Below are the code and all the weights of a small trained network. Each question names an input and a class and asks about switching units off, where a switched-off unit gives its printed mean instead of its output.

import numpy as np


def w(rows, s, z=0):
    codes = np.array(rows[::2]) - 128.0
    scale = np.full(codes.shape[1], s)
    scale[-1] = z or s
    return codes * scale


def norm(h):
    return h / np.sqrt((h * h).mean(-1, keepdims=True) + 1e-5)


def f(y):
    return y / 2 * (1 + np.tanh(0.7978845608 * (y + 0.044715 * y**3)))


def log_softmax(a):
    a = a - a.max(-1, keepdims=True)
    return a - np.log(np.exp(a).sum(-1, keepdims=True))


def net(x, mask):
    res = np.array(x, float).reshape(1, 5) / 4 @ E
    u = 0
    for l in range(3):
        y = f(norm(res) @ A[l][:, :-1].T + A[l][:, -1])
        res = res + np.where(mask[u : u + 4], y, B[l][:, -1]) @ B[l][:, :-1]
        u += 4
    return log_softmax(norm(res)[-1] @ U[:, :-1].T + U[:, -1])


A, B = {}, {}
E = w([
[137,159,100,3,198,98],'x0',
[144,238,203,135,79,178],'x1',
[13,104,136,159,207,137],'x2',
[151,147,94,133,142,168],'x3',
[186,250,66,163,142,57],'x4',
],0.0068)
A[0] = w([
[108,177,97,151,93,55,4],'0.n0',
[115,180,68,196,125,21,42],'0.n1',
[119,82,154,94,112,194,14],'0.n2',
[164,97,145,254,117,130,98],'0.n3',
],0.0074,0.0028)
B[0] = w([
[173,54,98,185,26,212,137],'0.n0',
[120,127,98,184,79,218,238],'0.n1',
[142,74,152,52,2,168,156],'0.n2',
[148,117,213,73,199,20,252],'0.n3',
],0.011,0.0025)
A[1] = w([
[133,157,175,115,72,182,138],'1.n0',
[163,159,187,114,193,101,212],'1.n1',
[250,107,143,89,74,126,3],'1.n2',
[64,147,155,147,179,184,201],'1.n3',
],0.011,0.0029)
B[1] = w([
[142,166,140,136,136,204,221],'1.n0',
[196,131,105,78,172,109,254],'1.n1',
[9,135,124,159,160,32,252],'1.n2',
[106,174,164,126,72,67,242],'1.n3',
],0.012,0.0037)
A[2] = w([
[75,81,133,103,58,168,102],'2.n0',
[154,200,56,188,117,146,4],'2.n1',
[98,2,40,153,168,121,44],'2.n2',
[159,68,112,152,100,90,32],'2.n3',
],0.0099,0.0018)
B[2] = w([
[132,102,3,150,53,101,192],'2.n0',
[138,108,81,135,110,164,213],'2.n1',
[155,170,175,132,196,220,254],'2.n2',
[121,124,187,66,164,173,149],'2.n3',
],0.012,0.0043)
U = w([
[149,82,30,199,53,201,196],'0',
[164,197,206,136,205,217,115],'1',
[1,175,93,191,180,26,3],'2',
[193,132,165,95,199,78,89],'3',
[116,128,99,165,154,107,214],'4',
],0.009,0.0033)

Each question gives the input, the list of numbers given to net, and the class t.
The units are the neurons (one row each of A and B). Each row of codes is followed by its name. A weight is (code - 128) times the scale printed after its matrix; where a second scale follows, it is the last column's (A, B and U).
mask holds one flag per neuron, layer by layer. A switched-off neuron (its flag False) gives its mean, the last column of its row in B, instead of its output. The means were averaged over made-up inputs and are rounded, as every weight is.
A unit's drop is (log p(t) with every unit on - log p(t) with that unit switched off) / (log p(t) with every unit on - log p(t) with every unit switched off).
The circuit of an input: a set's keep is (log p(t) with only the set's units on - log p(t) with every unit switched off) / (log p(t) with every unit on - log p(t) with every unit switched off). Starting from all 12 units, units are removed one at a time, each time the one whose removal leaves the highest keep (on an exact tie, the one counted first), for as long as the keep stays at least 0.8.
units of the circuit, in order: the units of the circuit, biggest drop first
k most important neurons: the k neurons with the biggest drops, biggest first
k most important neurons of layer l: the k neurons of layer l with the biggest drops, biggest first
input [-8,-6,-3,5,-3], class 3: units of the circuit, in order => (0.n3)
input [-6,4,-5,-1,-5], class 3: 3 most important neurons => (0.n3; 0.n1; 0.n0)
input [8,7,5,4,-2], class 3: units of the circuit, in order => (1.n1; 2.n2)
input [-2,-4,5,-4,-7], class 0: 4 most important neurons => (2.n0; 1.n2; 0.n2; 0.n3)
input [-6,4,1,2,-1], class 3: units of the circuit, in order => (0.n3; 1.n1)
input [1,-7,6,5,-2], class 1: 2 most important neurons => (2.n2; 1.n2)
input [-5,2,-2,4,-4], class 3: 4 most important neurons => (0.n3; 0.n1; 0.n0; 1.n1)
input [-8,-7,3,4,-6], class 3: 2 most important neurons => (0.n3; 0.n1)
input [5,-2,4,0,-7], class 0: units of the circuit, in order => (2.n0; 0.n3)
input [-6,-7,4,-7,7], class 0: 4 most important neurons => (0.n1; 0.n0; 1.n1; 1.n2)
input [3,6,-7,7,-3], class 2: 2 most important neurons => (1.n2; 2.n2)
input [2,-3,-6,-4,-2], class 2: 2 most important neurons => (1.n2; 0.n3)
input [5,-5,-1,-1,-2], class 1: units of the circuit, in order => (2.n2; 0.n3)
input [6,6,8,1,-6], class 2: units of the circuit, in order => (1.n3)
input [0,-3,-6,1,7], class 0: units of the circuit, in order => (0.n1; 2.n1)
input [1,7,-8,-5,1], class 2: 2 most important neurons of layer 2 => (2.n2; 2.n3)
input [2,0,6,6,-6], class 0: units of the circuit, in order => (0.n2; 2.n0)
input [6,-6,-3,-4,4], class 1: 3 most important neurons => (2.n2; 0.n3; 1.n3)
input [6,-8,8,-6,1], class 1: 2 most important neurons => (2.n2; 1.n2)
input [7,-7,0,4,-5], class 1: units of the circuit, in order => (2.n2)
input [2,-6,-5,-3,5], class 1: 3 most important neurons of layer 1 => (1.n3; 1.n0; 1.n2)
input [-8,-3,-3,-4,-7], class 3: 2 most important neurons => (0.n3; 0.n1)
